How the elements are linked:
Q240 * Q594
Q240 ^ Q806
Q240 + Q514
Q240 ~ Q857
Q240 & Q425
Q240 $ Q87
Q553 * Q393
Q553 ^ Q721
Q553 + Q945
Q553 ~ Q615
Q553 & Q751
Q553 $ Q270
Q948 * Q37
Q948 ^ Q64
Q948 + Q596
Q948 ~ Q733
Q948 & Q680
Q948 $ Q329
Q283 * Q948
Q283 ^ Q596
Q283 + Q345
Q283 ~ Q37
Q283 & Q615
Q283 $ Q912
Q329 * Q283
Q329 ^ Q345
Q329 + Q680
Q329 ~ Q948
Q329 & Q393
Q329 $ Q535
Q17 * Q136
Q17 ^ Q959
Q17 + Q392
Q17 ~ Q964
Q17 & Q280
Q17 $ Q463
Q812 * Q240
Q812 ^ Q514
Q812 + Q459
Q812 ~ Q594
Q812 & Q297
Q812 $ Q148
Q401 * Q348
Q401 ^ Q915
Q401 + Q31
Q401 ~ Q598
Q401 & Q930
Q401 $ Q964
Q320 * Q945
Q320 ^ Q609
Q320 + Q270
Q320 ~ Q721
Q320 & Q170
Q320 $ Q30
Q857 * Q875
Q857 ^ Q659
Q857 + Q63
Q857 ~ Q293
Q857 & Q514
Q857 $ Q240
Q912 * Q329
Q912 ^ Q680
Q912 + Q615
Q912 ~ Q283
Q912 & Q553
Q912 $ Q721
Q150 * Q942
Q150 ^ Q124
Q150 + Q44
Q150 ~ Q774
Q150 & Q614
Q150 $ Q512
Q981 * Q298
Q981 ^ Q759
Q981 + Q629
Q981 ~ Q224
Q981 & Q911
Q981 $ Q770
Q740 * Q17
Q740 ^ Q392
Q740 + Q464
Q740 ~ Q136
Q740 & Q307
Q740 $ Q743
Q307 * Q280
Q307 ^ Q743
Q307 + Q889
Q307 ~ Q464
Q307 & Q931
Q307 $ Q177
Q225 * Q727
Q225 ^ Q224
Q225 + Q298
Q225 ~ Q931
Q225 & Q779
Q225 $ Q629
Q124 * Q205
Q124 ^ Q942
Q124 + Q150
Q124 ~ Q479
Q124 & Q512
Q124 $ Q868
Q574 * Q106
Q574 ^ Q303
Q574 + Q238
Q574 ~ Q510
Q574 & Q729
Q574 $ Q861
Q848 * Q856
Q848 ^ Q448
Q848 + Q385
Q848 ~ Q585
Q848 & Q429
Q848 $ Q684
Q770 * Q779
Q770 ^ Q445
Q770 + Q911
Q770 ~ Q981
Q770 & Q942
Q770 $ Q205
Q598 * Q578
Q598 ^ Q461
Q598 + Q164
Q598 ~ Q684
Q598 & Q31
Q598 $ Q401
Q596 * Q64
Q596 ^ Q948
Q596 + Q283
Q596 ~ Q516
Q596 & Q912
Q596 $ Q680
Q393 * Q615
Q393 ^ Q535
Q393 + Q721
Q393 ~ Q680
Q393 & Q320
Q393 $ Q609
Q37 * Q733
Q37 ^ Q516
Q37 + Q64
Q37 ~ Q950
Q37 & Q345
Q37 $ Q283
Q578 * Q684
Q578 ^ Q429
Q578 + Q461
Q578 ~ Q534
Q578 & Q915
Q578 $ Q348
Q273 * Q773
Q273 ^ Q877
Q273 + Q549
Q273 ~ Q861
Q273 & Q736
Q273 $ Q897
Q44 * Q124
Q44 ^ Q150
Q44 + Q34
Q44 ~ Q205
Q44 & Q510
Q44 $ Q614
Q846 * Q297
Q846 ^ Q767
Q846 + Q91
Q846 ~ Q425
Q846 & Q448
Q846 $ Q856
Q858 * Q878
Q858 ^ Q363
Q858 + Q412
Q858 ~ Q30
Q858 & Q94
Q858 $ Q664
Q177 * Q279
Q177 ^ Q300
Q177 + Q931
Q177 ~ Q307
Q177 & Q225
Q177 $ Q224
Q384 * Q549
Q384 ^ Q741
Q384 + Q897
Q384 ~ Q877
Q384 & Q733
Q384 $ Q251
Q729 * Q495
Q729 ^ Q861
Q729 + Q773
Q729 ~ Q238
Q729 & Q741
Q729 $ Q549
Q897 * Q741
Q897 ^ Q384
Q897 + Q736
Q897 ~ Q273
Q897 & Q516
Q897 $ Q733
Q915 * Q164
Q915 ^ Q348
Q915 + Q401
Q915 ~ Q461
Q915 & Q964
Q915 $ Q48
Q510 * Q512
Q510 ^ Q614
Q510 + Q827
Q510 ~ Q34
Q510 & Q238
Q510 $ Q574
Q464 * Q392
Q464 ^ Q740
Q464 + Q463
Q464 ~ Q959
Q464 & Q889
Q464 $ Q307
Q479 * Q770
Q479 ^ Q911
Q479 + Q774
Q479 ~ Q779
Q479 & Q150
Q479 $ Q124
Q425 * Q459
Q425 ^ Q87
Q425 + Q148
Q425 ~ Q514
Q425 & Q91
Q425 $ Q846
Q270 * Q609
Q270 ^ Q320
Q270 + Q751
Q270 ~ Q553
Q270 & Q878
Q270 $ Q170
Q298 * Q224
Q298 ^ Q225
Q298 + Q759
Q298 ~ Q72
Q298 & Q445
Q298 $ Q779
Q942 * Q774
Q942 ^ Q205
Q942 + Q124
Q942 ~ Q911
Q942 & Q868
Q942 $ Q34
Q148 * Q87
Q148 ^ Q425
Q148 + Q297
Q148 ~ Q812
Q148 & Q585
Q148 $ Q91
Q614 * Q868
Q614 ^ Q512
Q614 + Q510
Q614 ~ Q44
Q614 & Q574
Q614 $ Q303
Q861 * Q231
Q861 ^ Q495
Q861 + Q729
Q861 ~ Q574
Q861 & Q549
Q861 $ Q273
Q224 * Q72
Q224 ^ Q727
Q224 + Q225
Q224 ~ Q177
Q224 & Q629
Q224 $ Q981
Q303 * Q827
Q303 ^ Q106
Q303 + Q574
Q303 ~ Q614
Q303 & Q861
Q303 $ Q495
Q868 * Q44
Q868 ^ Q34
Q868 + Q512
Q868 ~ Q124
Q868 & Q106
Q868 $ Q827
Q964 * Q821
Q964 ^ Q48
Q964 + Q930
Q964 ~ Q401
Q964 & Q392
Q964 $ Q17
Q392 * Q959
Q392 ^ Q17
Q392 + Q740
Q392 ~ Q930
Q392 & Q743
Q392 $ Q280
Q426 * Q270
Q426 ^ Q751
Q426 + Q30
Q426 ~ Q609
Q426 & Q858
Q426 $ Q363
Q30 * Q751
Q30 ^ Q426
Q30 + Q170
Q30 ~ Q320
Q30 & Q412
Q30 $ Q858
Q91 * Q767
Q91 ^ Q846
Q91 + Q585
Q91 ~ Q148
Q91 & Q848
Q91 $ Q448
Q293 * Q583
Q293 ^ Q542
Q293 + Q449
Q293 ~ Q664
Q293 & Q63
Q293 $ Q857
Q779 * Q981
Q779 ^ Q629
Q779 + Q445
Q779 ~ Q298
Q779 & Q774
Q779 $ Q479
Q781 * Q858
Q781 ^ Q412
Q781 + Q475
Q781 ~ Q878
Q781 & Q542
Q781 $ Q583
Q821 * Q401
Q821 ^ Q31
Q821 + Q48
Q821 ~ Q348
Q821 & Q959
Q821 $ Q136
Q72 * Q177
Q72 ^ Q931
Q72 + Q727
Q72 ~ Q279
Q72 & Q759
Q72 $ Q298
Q751 * Q320
Q751 ^ Q270
Q751 + Q426
Q751 ~ Q945
Q751 & Q363
Q751 $ Q878
Q721 * Q535
Q721 ^ Q393
Q721 + Q553
Q721 ~ Q912
Q721 & Q270
Q721 $ Q320
Q535 * Q912
Q535 ^ Q615
Q535 + Q393
Q535 ~ Q329
Q535 & Q609
Q535 $ Q945
Q516 * Q251
Q516 ^ Q733
Q516 + Q37
Q516 ~ Q736
Q516 & Q283
Q516 $ Q596
Q733 * Q950
Q733 ^ Q251
Q733 + Q516
Q733 ~ Q897
Q733 & Q596
Q733 $ Q948
Q759 * Q225
Q759 ^ Q298
Q759 + Q981
Q759 ~ Q727
Q759 & Q770
Q759 $ Q445
Q279 * Q307
Q279 ^ Q889
Q279 + Q300
Q279 ~ Q280
Q279 & Q727
Q279 $ Q72
Q280 * Q464
Q280 ^ Q463
Q280 + Q743
Q280 ~ Q392
Q280 & Q300
Q280 $ Q279
Q629 * Q759
Q629 ^ Q981
Q629 + Q779
Q629 ~ Q225
Q629 & Q479
Q629 $ Q911
Q475 * Q412
Q475 ^ Q781
Q475 + Q664
Q475 ~ Q363
Q475 & Q293
Q475 $ Q542
Q461 * Q429
Q461 ^ Q578
Q461 + Q598
Q461 ~ Q455
Q461 & Q401
Q461 $ Q915
Q449 * Q542
Q449 ^ Q293
Q449 + Q875
Q449 ~ Q94
Q449 & Q594
Q449 $ Q63
Q806 * Q63
Q806 ^ Q594
Q806 + Q240
Q806 ~ Q659
Q806 & Q87
Q806 $ Q459
Q300 * Q889
Q300 ^ Q279
Q300 + Q177
Q300 ~ Q743
Q300 & Q224
Q300 $ Q727
Q664 * Q781
Q664 ^ Q475
Q664 + Q94
Q664 ~ Q858
Q664 & Q449
Q664 $ Q293
Q609 * Q553
Q609 ^ Q945
Q609 + Q320
Q609 ~ Q393
Q609 & Q30
Q609 $ Q426
Q594 * Q857
Q594 ^ Q63
Q594 + Q806
Q594 ~ Q875
Q594 & Q459
Q594 $ Q812
Q684 * Q534
Q684 ^ Q455
Q684 + Q429
Q684 ~ Q848
Q684 & Q164
Q684 $ Q598
Q827 * Q614
Q827 ^ Q510
Q827 + Q106
Q827 ~ Q868
Q827 & Q231
Q827 $ Q238
Q743 * Q463
Q743 ^ Q280
Q743 + Q307
Q743 ~ Q740
Q743 & Q177
Q743 $ Q300
Q385 * Q448
Q385 ^ Q848
Q385 + Q534
Q385 ~ Q179
Q385 & Q578
Q385 $ Q429
Q363 * Q170
Q363 ^ Q878
Q363 + Q858
Q363 ~ Q426
Q363 & Q664
Q363 $ Q475
Q170 * Q426
Q170 ^ Q30
Q170 + Q878
Q170 ~ Q270
Q170 & Q781
Q170 $ Q412
Q345 * Q596
Q345 ^ Q283
Q345 + Q329
Q345 ~ Q64
Q345 & Q535
Q345 $ Q615
Q34 * Q150
Q34 ^ Q44
Q34 + Q868
Q34 ~ Q942
Q34 & Q827
Q34 $ Q510
Q251 * Q736
Q251 ^ Q950
Q251 + Q733
Q251 ~ Q384
Q251 & Q948
Q251 $ Q64
Q889 * Q743
Q889 ^ Q307
Q889 + Q279
Q889 ~ Q463
Q889 & Q72
Q889 $ Q931
Q94 * Q475
Q94 ^ Q664
Q94 + Q583
Q94 ~ Q412
Q94 & Q875
Q94 $ Q449
Q514 * Q806
Q514 ^ Q240
Q514 + Q812
Q514 ~ Q63
Q514 & Q148
Q514 $ Q425
Q585 * Q846
Q585 ^ Q91
Q585 + Q179
Q585 ~ Q297
Q585 & Q385
Q585 $ Q848
Q205 * Q479
Q205 ^ Q774
Q205 + Q942
Q205 ~ Q770
Q205 & Q34
Q205 $ Q44
Q238 * Q303
Q238 ^ Q574
Q238 + Q231
Q238 ~ Q827
Q238 & Q773
Q238 $ Q729
Q856 * Q585
Q856 ^ Q179
Q856 + Q448
Q856 ~ Q846
Q856 & Q455
Q856 $ Q534
Q767 * Q148
Q767 ^ Q297
Q767 + Q846
Q767 ~ Q87
Q767 & Q856
Q767 $ Q179
Q959 * Q930
Q959 ^ Q136
Q959 + Q17
Q959 ~ Q48
Q959 & Q463
Q959 $ Q464
Q583 * Q664
Q583 ^ Q94
Q583 + Q542
Q583 ~ Q781
Q583 & Q659
Q583 $ Q875
Q495 * Q238
Q495 ^ Q231
Q495 + Q861
Q495 ~ Q303
Q495 & Q273
Q495 $ Q877
Q911 * Q445
Q911 ^ Q770
Q911 + Q479
Q911 ~ Q629
Q911 & Q124
Q911 $ Q942
Q773 * Q861
Q773 ^ Q729
Q773 + Q877
Q773 ~ Q231
Q773 & Q384
Q773 $ Q741
Q459 * Q514
Q459 ^ Q812
Q459 + Q87
Q459 ~ Q806
Q459 & Q767
Q459 $ Q297
Q877 * Q729
Q877 ^ Q773
Q877 + Q273
Q877 ~ Q495
Q877 & Q897
Q877 $ Q384
Q412 * Q363
Q412 ^ Q858
Q412 + Q781
Q412 ~ Q170
Q412 & Q583
Q412 $ Q94
Q48 * Q31
Q48 ^ Q821
Q48 + Q964
Q48 ~ Q915
Q48 & Q17
Q48 $ Q959
Q875 * Q293
Q875 ^ Q449
Q875 + Q659
Q875 ~ Q583
Q875 & Q806
Q875 $ Q594
Q512 * Q34
Q512 ^ Q868
Q512 + Q614
Q512 ~ Q150
Q512 & Q303
Q512 $ Q106
Q542 * Q94
Q542 ^ Q583
Q542 + Q293
Q542 ~ Q475
Q542 & Q857
Q542 $ Q659
Q727 * Q931
Q727 ^ Q72
Q727 + Q224
Q727 ~ Q300
Q727 & Q981
Q727 $ Q759
Q64 * Q516
Q64 ^ Q37
Q64 + Q948
Q64 ~ Q251
Q64 & Q329
Q64 $ Q345
Q463 * Q740
Q463 ^ Q464
Q463 + Q280
Q463 ~ Q17
Q463 & Q279
Q463 $ Q889
Q615 * Q680
Q615 ^ Q912
Q615 + Q535
Q615 ~ Q345
Q615 & Q945
Q615 $ Q553
Q534 * Q848
Q534 ^ Q385
Q534 + Q455
Q534 ~ Q856
Q534 & Q461
Q534 $ Q578
Q455 * Q385
Q455 ^ Q534
Q455 + Q684
Q455 ~ Q448
Q455 & Q598
Q455 $ Q461
Q950 * Q897
Q950 ^ Q736
Q950 + Q251
Q950 ~ Q741
Q950 & Q64
Q950 $ Q37
Q931 * Q300
Q931 ^ Q177
Q931 + Q72
Q931 ~ Q889
Q931 & Q298
Q931 $ Q225
Q774 * Q911
Q774 ^ Q479
Q774 + Q205
Q774 ~ Q445
Q774 & Q44
Q774 $ Q150
Q87 * Q812
Q87 ^ Q459
Q87 + Q425
Q87 ~ Q240
Q87 & Q846
Q87 $ Q767
Q136 * Q964
Q136 ^ Q930
Q136 + Q959
Q136 ~ Q821
Q136 & Q464
Q136 $ Q740
Q445 * Q629
Q445 ^ Q779
Q445 + Q770
Q445 ~ Q759
Q445 & Q205
Q445 $ Q774
Q741 * Q273
Q741 ^ Q549
Q741 + Q384
Q741 ~ Q773
Q741 & Q251
Q741 $ Q950
Q945 * Q721
Q945 ^ Q553
Q945 + Q609
Q945 ~ Q535
Q945 & Q426
Q945 $ Q751
Q106 * Q510
Q106 ^ Q827
Q106 + Q303
Q106 ~ Q512
Q106 & Q495
Q106 $ Q231
Q680 * Q345
Q680 ^ Q329
Q680 + Q912
Q680 ~ Q596
Q680 & Q721
Q680 $ Q393
Q448 * Q179
Q448 ^ Q856
Q448 + Q848
Q448 ~ Q91
Q448 & Q684
Q448 $ Q455
Q179 * Q91
Q179 ^ Q585
Q179 + Q856
Q179 ~ Q767
Q179 & Q534
Q179 $ Q385
Q231 * Q574
Q231 ^ Q238
Q231 + Q495
Q231 ~ Q106
Q231 & Q877
Q231 $ Q773
Q429 * Q455
Q429 ^ Q684
Q429 + Q578
Q429 ~ Q385
Q429 & Q348
Q429 $ Q164
Q164 * Q461
Q164 ^ Q598
Q164 + Q348
Q164 ~ Q429
Q164 & Q821
Q164 $ Q31
Q63 * Q659
Q63 ^ Q857
Q63 + Q594
Q63 ~ Q449
Q63 & Q812
Q63 $ Q514
Q878 * Q30
Q878 ^ Q170
Q878 + Q363
Q878 ~ Q751
Q878 & Q475
Q878 $ Q781
Q549 * Q877
Q549 ^ Q273
Q549 + Q741
Q549 ~ Q729
Q549 & Q950
Q549 $ Q736
Q297 * Q425
Q297 ^ Q148
Q297 + Q767
Q297 ~ Q459
Q297 & Q179
Q297 $ Q585
Q348 * Q598
Q348 ^ Q164
Q348 + Q915
Q348 ~ Q578
Q348 & Q48
Q348 $ Q821
Q31 * Q915
Q31 ^ Q401
Q31 + Q821
Q31 ~ Q164
Q31 & Q136
Q31 $ Q930
Q659 * Q449
Q659 ^ Q875
Q659 + Q857
Q659 ~ Q542
Q659 & Q240
Q659 $ Q806
Q930 * Q48
Q930 ^ Q964
Q930 + Q136
Q930 ~ Q31
Q930 & Q740
Q930 $ Q392
Q736 * Q384
Q736 ^ Q897
Q736 + Q950
Q736 ~ Q549
Q736 & Q37
Q736 $ Q516

The rows follow the links: the fewer symbols apart two elements are, the more alike their rows tend to be.

Element, then a row for it; each showing differs a little:
Q279	-134,-463,-254,18,203,-318,-62,255,-93,-175,499,-360,-525,800,277,-756,-650,-667,56,-66,409,-74,308,346,292,-52,-4,-44,211,-48,476,146,282,-356,484,-392,-188,564
Q779	-516,-305,-261,-162,-321,58,-670,292,-510,-309,-170,186,-401,-309,673,181,58,666,69,-550,-221,-173,759,609,149,452,290,194,-9,-322,254,-193,180,-199,291,185,-69,373
Q297	549,-348,-45,-46,46,-23,639,516,183,83,95,114,768,-520,-572,267,-667,-790,138,158,558,-165,-714,-209,-153,-499,7,-191,-131,-230,-110,-119,-170,-65,-278,-274,-55,-425
Q664	40,92,328,34,-365,339,197,-74,327,-300,-450,429,296,-981,-106,595,285,349,388,-285,161,189,-843,-303,-253,-322,131,107,-426,-59,-324,40,-213,477,-576,315,-75,-311
Q106	154,623,-863,-177,366,-180,105,-197,-761,488,361,90,316,-333,-40,-124,-342,75,-455,355,20,-176,397,708,62,349,-82,-523,124,-221,-413,-212,638,-373,-20,292,10,-84
Q34	32,471,-248,5,495,-220,-314,-185,-89,429,89,-313,38,848,-24,-371,152,273,-607,450,-359,-323,880,360,173,539,-204,-53,476,330,-22,124,271,-484,579,72,-22,181
Q659	53,-232,882,154,-211,219,4,-66,642,37,-322,-157,43,380,-314,375,700,20,96,30,-486,205,-322,-967,-217,-222,-54,388,22,362,113,-5,-734,426,-175,-125,242,-341
Q598	35,-670,529,82,-39,7,-263,522,994,-602,-587,-13,-5,373,-12,-75,-217,-28,210,-355,470,-301,-235,-96,115,-330,111,471,73,206,446,494,-195,-61,527,-326,-426,278
Q684	-221,-834,541,153,-291,13,-126,342,613,-607,-129,-171,-546,506,219,-199,-157,-387,500,-499,318,152,-295,-337,123,-356,141,426,-88,58,557,281,-309,183,186,-417,-100,380
Q858	274,385,153,69,-45,176,477,-223,492,-246,-357,366,365,-872,-224,202,-23,134,328,-82,611,168,-1047,-60,-139,-433,-11,-86,-397,-25,-489,333,65,376,-465,268,-252,-195
Q384	-484,712,68,186,45,19,-272,-976,-8,-128,103,-129,-809,407,491,-456,675,573,4,-95,-288,474,141,146,158,282,-123,100,-114,314,-193,337,270,307,-84,355,0,392
Q827	179,703,-837,-141,410,-175,103,-171,-654,501,343,29,352,-148,-74,-216,-312,98,-530,432,57,-278,498,691,32,366,-73,-490,187,-82,-370,-90,655,-485,80,220,-73,-33
Q445	-528,-292,-220,-159,-374,100,-716,202,-560,-253,-169,104,-498,-145,682,169,197,608,-12,-470,-337,-144,860,501,144,447,258,206,-1,-250,297,-229,100,-167,249,127,-2,359
Q942	-335,81,-55,-2,129,-83,-625,-134,-204,200,1,-270,-473,871,330,-229,444,432,-400,66,-664,-138,1054,138,179,561,-30,198,344,215,278,-40,52,-301,567,-24,106,295
Q425	609,-209,119,-13,190,-19,617,451,396,110,-85,75,886,-313,-734,216,-590,-606,14,231,522,-199,-709,-314,-135,-467,-40,-136,14,-24,-113,45,-196,-79,-151,-252,-102,-406
Q224	-165,-262,-457,-112,7,-98,-257,459,-111,-530,-161,201,-127,-331,465,-255,-684,148,173,-426,699,-369,150,902,264,56,206,9,-40,-278,195,246,563,-395,434,-8,-512,512
Q463	-181,-722,-191,-34,-14,-262,-128,382,-561,150,661,-463,-380,749,194,-319,-357,-708,-65,-47,-230,23,653,-14,156,67,66,-14,275,-165,623,-403,-189,-307,240,-463,304,218
Q455	-263,-877,529,120,-341,-10,-70,304,424,-578,21,-220,-584,427,247,-220,-143,-486,567,-491,295,250,-269,-336,76,-415,154,387,-111,-46,582,158,-363,250,56,-481,-92,356
Q549	-571,580,-135,99,-84,-58,-212,-890,-407,-24,359,-140,-897,288,603,-483,528,395,83,-155,-363,537,258,225,129,274,-43,-83,-173,94,-128,72,262,297,-238,348,151,341
Q781	196,288,212,7,-204,276,325,-136,407,-291,-392,424,360,-1011,-159,428,113,274,379,-213,396,140,-993,-145,-184,-358,86,12,-475,-54,-418,173,3,441,-524,297,-196,-246
Q868	93,556,-382,12,536,-265,-186,-207,-131,493,90,-172,115,656,-115,-328,21,216,-657,499,-281,-363,847,418,146,497,-174,-131,410,262,-96,96,413,-516,552,70,-93,117
Q231	-160,524,-806,-134,24,-97,53,-362,-1114,312,596,82,-213,-566,329,-119,-94,108,-102,29,-156,179,334,585,17,332,32,-447,-107,-358,-291,-381,457,-78,-340,362,191,26
Q300	-106,-433,-276,32,211,-309,-70,279,-46,-241,345,-251,-469,657,278,-746,-719,-608,88,-140,560,-154,221,506,305,-63,70,-65,165,-51,442,218,290,-381,503,-386,-264,559
Q542	-100,-119,622,53,-454,363,26,-101,399,-158,-430,237,123,-566,-115,685,675,345,338,-214,-291,274,-577,-636,-255,-210,34,283,-323,19,-106,-144,-487,574,-471,135,206,-343
Q680	176,696,-128,-91,2,127,138,-407,-513,617,95,164,448,-499,-284,530,557,383,-350,412,-642,100,75,-211,-276,294,-153,-237,-14,-14,-552,-393,-30,127,-434,404,394,-524

Each walk starts at a row. The symbols on each line, taken left to right, move it on to the next element.
Answer with the element's row; about right is enough.
658,-160,252,36,242,-19,539,480,573,149,-131,32,848,-93,-750,130,-467,-600,-27,341,490,-244,-699,-404,-186,-439,-127,-88,43,113,-98,133,-197,-67,-65,-264,-104,-458
$ & + * ~ -> 466,-388,-53,-54,-46,10,603,570,10,14,139,140,662,-615,-458,275,-702,-691,187,62,547,-96,-712,-221,-160,-492,93,-221,-159,-326,-55,-217,-185,-37,-334,-254,-47,-376
* ~ ^ & & + -> 48,-820,-5,-46,-384,63,390,447,-307,-247,384,11,-39,-511,3,168,-535,-813,553,-381,380,259,-620,-213,-85,-511,163,-77,-270,-488,220,-365,-276,225,-455,-364,135,-92
-335,509,-629,-79,-136,-42,9,-588,-1092,181,669,8,-491,-385,504,-167,81,141,6,-68,-273,367,325,497,55,304,24,-349,-175,-326,-233,-340,392,108,-424,347,268,138
$ * ^ + ^ * -> -280,484,-706,-133,-51,-85,16,-481,-1152,233,647,22,-358,-498,402,-132,-16,131,-54,-4,-184,281,338,564,26,295,62,-424,-186,-371,-268,-371,465,26,-397,378,246,71
$ ~ $ * -> -413,466,-569,-74,-139,-59,-16,-636,-1032,129,640,-72,-642,-264,564,-211,195,194,49,-108,-319,431,326,452,67,286,27,-304,-196,-286,-208,-299,324,190,-392,355,288,157
-519,649,-42,144,-45,-26,-249,-893,-183,-85,248,-123,-877,343,590,-485,660,495,44,-101,-334,512,238,204,122,249,-77,20,-151,216,-177,179,273,338,-117,340,85,358
~ ^ & ^ ^ ^ -> -527,453,-335,31,-110,-14,-153,-802,-729,39,570,-118,-889,54,568,-359,392,269,85,-151,-376,519,309,289,50,310,-14,-154,-209,-64,-154,-119,246,287,-326,307,237,310
$ ~ ~ ~ -> 57,671,-833,-162,233,-177,143,-222,-852,410,461,98,190,-421,62,-124,-314,91,-352,271,-18,-168,372,687,57,402,-43,-530,10,-272,-378,-247,585,-362,-124,291,20,-50
116,-877,-124,-222,-169,13,-250,1084,-223,-20,-269,132,609,-279,-144,634,-429,-120,-83,-138,-47,-632,504,72,-86,76,207,167,208,-350,402,-427,-246,-463,346,-282,34,-176
^ $ $ ^ * -> -112,-904,-195,-161,-154,-95,-184,699,-697,190,393,-263,-85,252,151,204,-344,-521,-128,-73,-369,-195,751,-40,29,116,171,38,281,-310,534,-631,-272,-343,247,-415,344,30
$ ^ & ^ + ~ -> -195,-687,-202,0,49,-271,-135,389,-473,120,645,-499,-480,815,194,-403,-413,-724,-43,-81,-137,23,607,30,165,35,3,-44,217,-130,592,-286,-111,-284,337,-483,226,308
-472,-68,-56,-60,-56,-19,-743,-39,-350,38,-46,-139,-547,577,494,-31,442,519,-244,-99,-703,-134,1073,189,109,555,56,237,225,91,304,-184,4,-196,411,49,143,326
~ & + + & ~ & -> 208,665,-625,-81,548,-225,-20,-178,-347,516,147,-48,321,244,-126,-325,-187,139,-657,511,-63,-370,650,591,95,407,-144,-373,306,72,-266,47,548,-558,378,188,-88,-9
* ~ * $ -> -81,358,-199,7,370,-207,-443,-149,-69,388,13,-246,-137,925,45,-335,242,267,-566,399,-483,-271,963,278,142,538,-134,-1,456,322,41,77,194,-457,639,-23,26,202
33,-194,885,129,-312,240,-24,-75,570,-27,-359,8,47,144,-238,474,735,139,177,-21,-485,269,-344,-917,-220,-208,-74,370,-49,258,134,-20,-716,529,-275,-96,250,-361
^ ~ ^ ^ & -> -59,-163,720,63,-403,333,-32,-75,424,-129,-454,159,29,-316,-102,625,694,315,257,-178,-381,317,-461,-767,-278,-171,63,320,-193,65,-34,-121,-611,571,-426,88,229,-317
* + & ~ * -> -47,-63,524,-8,-487,353,50,-47,316,-242,-431,318,163,-765,-74,674,498,403,411,-276,-181,247,-680,-578,-283,-220,82,226,-364,-36,-148,-89,-470,599,-514,185,133,-330
389,-523,-99,-54,-177,7,566,496,-126,-6,215,150,518,-675,-354,270,-675,-737,255,-64,483,-21,-702,-223,-182,-507,75,-175,-198,-412,-16,-227,-182,41,-386,-270,36,-349
$ * * * $ -> 170,-717,-23,-76,-325,25,524,487,-271,-173,316,70,200,-605,-135,252,-605,-769,452,-259,429,145,-673,-176,-108,-519,117,-132,-285,-490,126,-372,-251,152,-453,-284,145,-224
& & * * $ * * -> -267,-926,462,97,-371,25,-37,265,275,-558,100,-189,-605,330,321,-165,-177,-590,607,-519,279,354,-400,-330,61,-461,160,344,-184,-82,546,97,-380,257,-66,-417,2,292
69,-630,470,32,-61,59,-236,570,1011,-545,-696,80,98,307,-120,3,-239,8,193,-339,532,-363,-211,-58,76,-259,136,481,113,170,369,475,-138,-150,553,-302,-465,228
~ ^ & ^ ^ ^ -> -84,-776,581,104,-144,-4,-204,382,864,-670,-379,-120,-307,509,111,-185,-146,-220,418,-417,413,-34,-256,-214,102,-333,91,464,43,220,505,367,-232,101,377,-414,-282,346
* + ^ $ & & $ -> -134,-873,-160,-119,-142,-157,-166,624,-665,188,469,-346,-222,474,131,-7,-377,-623,-72,-60,-368,-82,745,-38,63,122,151,29,246,-258,597,-583,-250,-326,233,-472,350,69
